Below is a small trained network, with its code and all its weights. Each question gives an input and a class and asks what happens when units are switched off, that is, made to give their printed mean instead of their output.

import numpy as np


def w(rows, s, z=0):
    codes = np.array(rows[::2]) - 128.0
    scale = np.full(codes.shape[1], s)
    scale[-1] = z or s
    return codes * scale


def norm(h):
    return h / np.sqrt((h * h).mean(-1, keepdims=True) + 1e-5)


def f(y):
    return y / 2 * (1 + np.tanh(0.7978845608 * (y + 0.044715 * y**3)))


def log_softmax(a):
    a = a - a.max(-1, keepdims=True)
    return a - np.log(np.exp(a).sum(-1, keepdims=True))


def net(x, mask):
    res = np.array(x, float).reshape(1, 6) / 4 @ E
    u = 0
    for l in range(2):
        y = f(norm(res) @ A[l][:, :-1].T + A[l][:, -1])
        res = res + np.where(mask[u : u + 6], y, B[l][:, -1]) @ B[l][:, :-1]
        u += 6
    return log_softmax(norm(res)[-1] @ U[:, :-1].T + U[:, -1])


A, B = {}, {}
E = w([
[2,133,166,214,94,176,127,160],'x0',
[102,128,123,144,153,106,122,116],'x1',
[201,90,111,186,172,120,124,188],'x2',
[132,43,112,86,186,217,163,26],'x3',
[117,138,135,129,150,126,140,122],'x4',
[134,120,143,132,115,125,134,122],'x5',
],0.0092)
A[0] = w([
[94,212,115,73,65,30,136,141,86],'0.n1',
[167,87,128,187,158,154,108,113,118],'0.n2',
[178,205,199,194,137,64,116,241,156],'0.n3',
[99,150,129,210,151,123,100,116,3],'0.n4',
[145,133,76,162,117,117,154,170,92],'0.n5',
[183,192,145,58,151,2,131,169,81],'0.n6',
],0.0084,0.0024)
B[0] = w([
[163,123,191,8,142,151,244,183,204],'0.n1',
[112,140,107,79,119,81,172,193,152],'0.n2',
[172,143,74,217,62,137,88,73,255],'0.n3',
[214,137,124,136,48,234,160,150,149],'0.n4',
[133,122,121,203,118,140,151,132,144],'0.n5',
[92,65,20,84,93,96,152,167,214],'0.n6',
],0.011,0.0087)
A[1] = w([
[155,151,161,56,123,88,56,42,6],'1.n1',
[137,30,164,213,202,141,117,206,60],'1.n2',
[141,255,174,148,61,106,132,154,170],'1.n3',
[226,111,138,119,215,61,128,144,82],'1.n4',
[167,153,139,90,43,109,132,107,134],'1.n5',
[69,119,129,131,123,148,137,124,94],'1.n6',
],0.012,0.0024)
B[1] = w([
[140,251,39,133,144,124,111,71,158],'1.n1',
[188,111,144,47,126,137,223,155,176],'1.n2',
[103,151,237,91,188,124,75,140,254],'1.n3',
[105,103,196,204,174,167,91,96,193],'1.n4',
[84,116,120,117,188,117,148,119,237],'1.n5',
[76,101,89,106,14,90,93,114,166],'1.n6',
],0.014,0.0064)
U = w([
[137,100,113,34,101,96,233,176,252],'0',
[188,108,42,186,133,36,115,159,95],'1',
[59,186,249,98,156,89,81,154,90],'2',
[159,173,201,248,82,143,89,169,78],'3',
[124,187,70,96,190,118,119,17,60],'4',
[163,71,172,184,220,164,122,70,110],'5',
[45,119,113,103,55,143,122,55,110],'6',
],0.013,0.0025)

Each question gives the input, the list of numbers given to net, and the class t.
The units are the neurons (one row each of A and B). Each row of codes is followed by its name. A weight is (code - 128) times the scale printed after its matrix; where a second scale follows, it is the last column's (A, B and U).
mask holds one flag per neuron, layer by layer. A switched-off neuron (its flag False) gives its mean, the last column of its row in B, instead of its output. The means were averaged over made-up inputs and are rounded, as every weight is.
A unit's drop is (log p(t) with every unit on - log p(t) with that unit switched off) / (log p(t) with every unit on - log p(t) with every unit switched off).
The circuit of an input: a set's keep is (log p(t) with only the set's units on - log p(t) with every unit switched off) / (log p(t) with every unit on - log p(t) with every unit switched off). Starting from all 12 units, units are removed one at a time, each time the one whose removal leaves the highest keep (on an exact tie, the one counted first), for as long as the keep stays at least 0.8.
circuit, biggest first: the units of the circuit, biggest drop first
top k neurons: the k neurons with the biggest drops, biggest first
top k neurons in layer l: the k neurons of layer l with the biggest drops, biggest first
drop of u: that unit's drop, to one decimal
input [5,-2,2,5,-8,-2], class 0: circuit, biggest first	1.n2, 0.n3
input [-6,-6,2,-2,-6,-3], class 1: circuit, biggest first	1.n2, 0.n1
input [7,0,5,2,3,-2], class 0: top 2 neurons	1.n2, 0.n3
input [-6,-3,-4,3,-6,-5], class 4: circuit, biggest first	1.n1
input [-2,1,2,2,-3,4], class 5: top 2 neurons	1.n4, 1.n3
input [-8,3,3,3,-3,-4], class 5: top 2 neurons	1.n4, 0.n3
input [5,6,1,0,4,-5], class 3: top 4 neurons in layer 0	0.n4, 0.n1, 0.n6, 0.n2
input [-2,4,-5,-6,-7,-7], class 0: top 2 neurons	0.n1, 0.n6
input [-3,-4,1,4,2,-5], class 5: top 2 neurons in layer 0	0.n3, 0.n2
input [7,-7,8,1,-2,3], class 0: top 2 neurons	1.n2, 1.n4
input [-4,-7,1,-2,-5,-8], class 1: top 3 neurons	0.n6, 1.n2, 1.n3
input [6,6,2,1,-8,-2], class 0: top 3 neurons	0.n3, 1.n2, 1.n4
input [1,3,8,5,5,-4], class 0: top 2 neurons in layer 1	1.n2, 1.n3
input [4,-3,7,8,-5,2], class 0: circuit, biggest first	1.n2
input [-6,-5,2,3,-7,-3], class 5: drop of 1.n3	0.0
input [-2,6,-6,2,-6,6], class 4: drop of 1.n1	0.5
input [-8,-7,-3,6,-8,2], class 4: drop of 1.n1	0.8
